Below are the code and all the weights of a small trained network. Each question names an input and a class and asks about switching units off, where a switched-off unit gives its printed mean instead of its output.

import numpy as np


def w(rows, s, z=0):
    codes = np.array(rows[::2]) - 128.0
    scale = np.full(codes.shape[1], s)
    scale[-1] = z or s
    return codes * scale


def f(y):
    return np.maximum(y, 0)


def log_softmax(a):
    a = a - a.max(-1, keepdims=True)
    return a - np.log(np.exp(a).sum(-1, keepdims=True))


def net(x, mask):
    res = np.array(x, float).reshape(1, 5) / 4 @ E
    y = f(res @ A[0][:, :-1].T + A[0][:, -1])
    res = res + np.where(mask, y, B[0][:, -1]) @ B[0][:, :-1]
    return log_softmax(res[-1] @ U[:, :-1].T + U[:, -1])


A, B = {}, {}
E = w([
[128,127,127,128,129,129,128,128,129,128,128,127],'x0',
[122,124,227,210,163,95,93,131,103,171,126,154],'x1',
[128,68,139,175,119,230,159,114,92,89,123,141],'x2',
[111,132,196,99,108,154,147,141,235,89,137,183],'x3',
[184,254,169,85,24,157,157,95,57,99,142,189],'x4',
],0.0063)
A[0] = w([
[119,57,99,156,158,110,121,134,189,136,128,108,3],'N0',
[134,144,107,120,143,29,120,123,187,147,132,119,45],'N1',
[130,88,66,156,144,90,121,127,63,150,130,107,74],'N2',
[130,106,112,136,139,118,122,133,144,137,121,120,50],'N3',
[133,93,198,193,148,79,118,136,131,146,124,125,46],'N4',
[132,123,104,120,127,132,134,130,141,120,126,120,82],'N5',
[126,103,173,119,127,139,132,131,249,119,133,146,35],'N6',
[133,103,28,85,122,153,138,132,173,110,126,110,54],'N7',
[132,64,122,176,138,214,135,119,128,116,130,127,30],'N8',
],0.021,0.002)
B[0] = w([
[158,223,166,101,53,168,145,109,95,103,135,171,253],'N0',
[98,68,135,42,89,47,136,189,143,106,108,116,218],'N1',
[151,131,20,157,168,180,135,124,106,95,110,61,234],'N2',
[140,159,132,109,96,140,136,117,115,126,135,137,167],'N3',
[109,104,194,195,175,134,111,91,172,182,156,178,252],'N4',
[125,114,152,157,136,122,127,122,118,144,132,144,147],'N5',
[156,126,6,172,177,174,128,118,77,109,110,50,236],'N6',
[109,103,212,210,184,133,106,95,170,184,153,181,211],'N7',
[99,83,129,28,95,21,127,191,150,122,113,111,235],'N8',
],0.014,0.011)
U = w([
[159,114,31,164,186,174,133,123,107,102,100,46,100],'0',
[95,86,198,194,187,127,95,88,177,196,169,184,93],'1',
[86,67,135,23,97,46,136,202,154,114,102,114,84],'2',
[186,254,161,91,38,182,171,90,96,94,145,178,251],'3',
],0.0084,0.0025)

Each question gives the input, the list of numbers given to net, and the class t.
The units are the neurons (one row each of A and B). Each row of codes is followed by its name. A weight is (code - 128) times the scale printed after its matrix; where a second scale follows, it is the last column's (A, B and U).
mask holds one flag per neuron, in row order. A switched-off neuron (its flag False) gives its mean, the last column of its row in B, instead of its output. The means were averaged over made-up inputs and are rounded, as every weight is.
A unit's drop is (log p(t) with every unit on - log p(t) with that unit switched off) / (log p(t) with every unit on - log p(t) with every unit switched off).
The circuit of an input: a set's keep is (log p(t) with only the set's units on - log p(t) with every unit switched off) / (log p(t) with every unit on - log p(t) with every unit switched off). Starting from all 9 units, units are removed one at a time, each time the one whose removal leaves the highest keep (on an exact tie, the one counted first), for as long as the keep stays at least 0.8.
circuit, biggest first: the units of the circuit, biggest drop first
unit that matters most: the unit with the biggest drop
k most important neurons: the k neurons with the biggest drops, biggest first
drop when u is switched off: that unit's drop, to one decimal
input [6,-5,4,-1,0], class 1: unit that matters most => N7
input [5,3,7,-4,-8], class 3: 4 most important neurons => N0, N1, N3, N2
input [-5,5,7,-5,-8], class 3: 2 most important neurons => N0, N1
input [3,-2,-5,1,5], class 2: 2 most important neurons => N0, N6
input [-5,5,-5,-8,5], class 0: 3 most important neurons => N0, N2, N8
input [4,5,-8,-7,6], class 2: 2 most important neurons => N6, N1
input [7,-7,-4,7,1], class 0: 2 most important neurons => N6, N4
input [-6,7,4,-5,4], class 1: 3 most important neurons => N6, N0, N4
input [-5,-5,8,-3,4], class 2: 2 most important neurons => N8, N4
input [-4,-7,-2,2,-8], class 3: 3 most important neurons => N0, N4, N3
input [-7,-3,5,0,-1], class 2: 2 most important neurons => N8, N4
input [3,6,8,7,6], class 2: 3 most important neurons => N8, N2, N0
input [2,5,-1,5,0], class 0: drop when N2 is switched off => -0.2
input [-6,1,7,-7,7], class 0: circuit, biggest first => N0
input [7,-8,-6,2,8], class 1: drop when N0 is switched off => 0.5
input [-7,8,1,-7,8], class 1: drop when N6 is switched off => 1.6
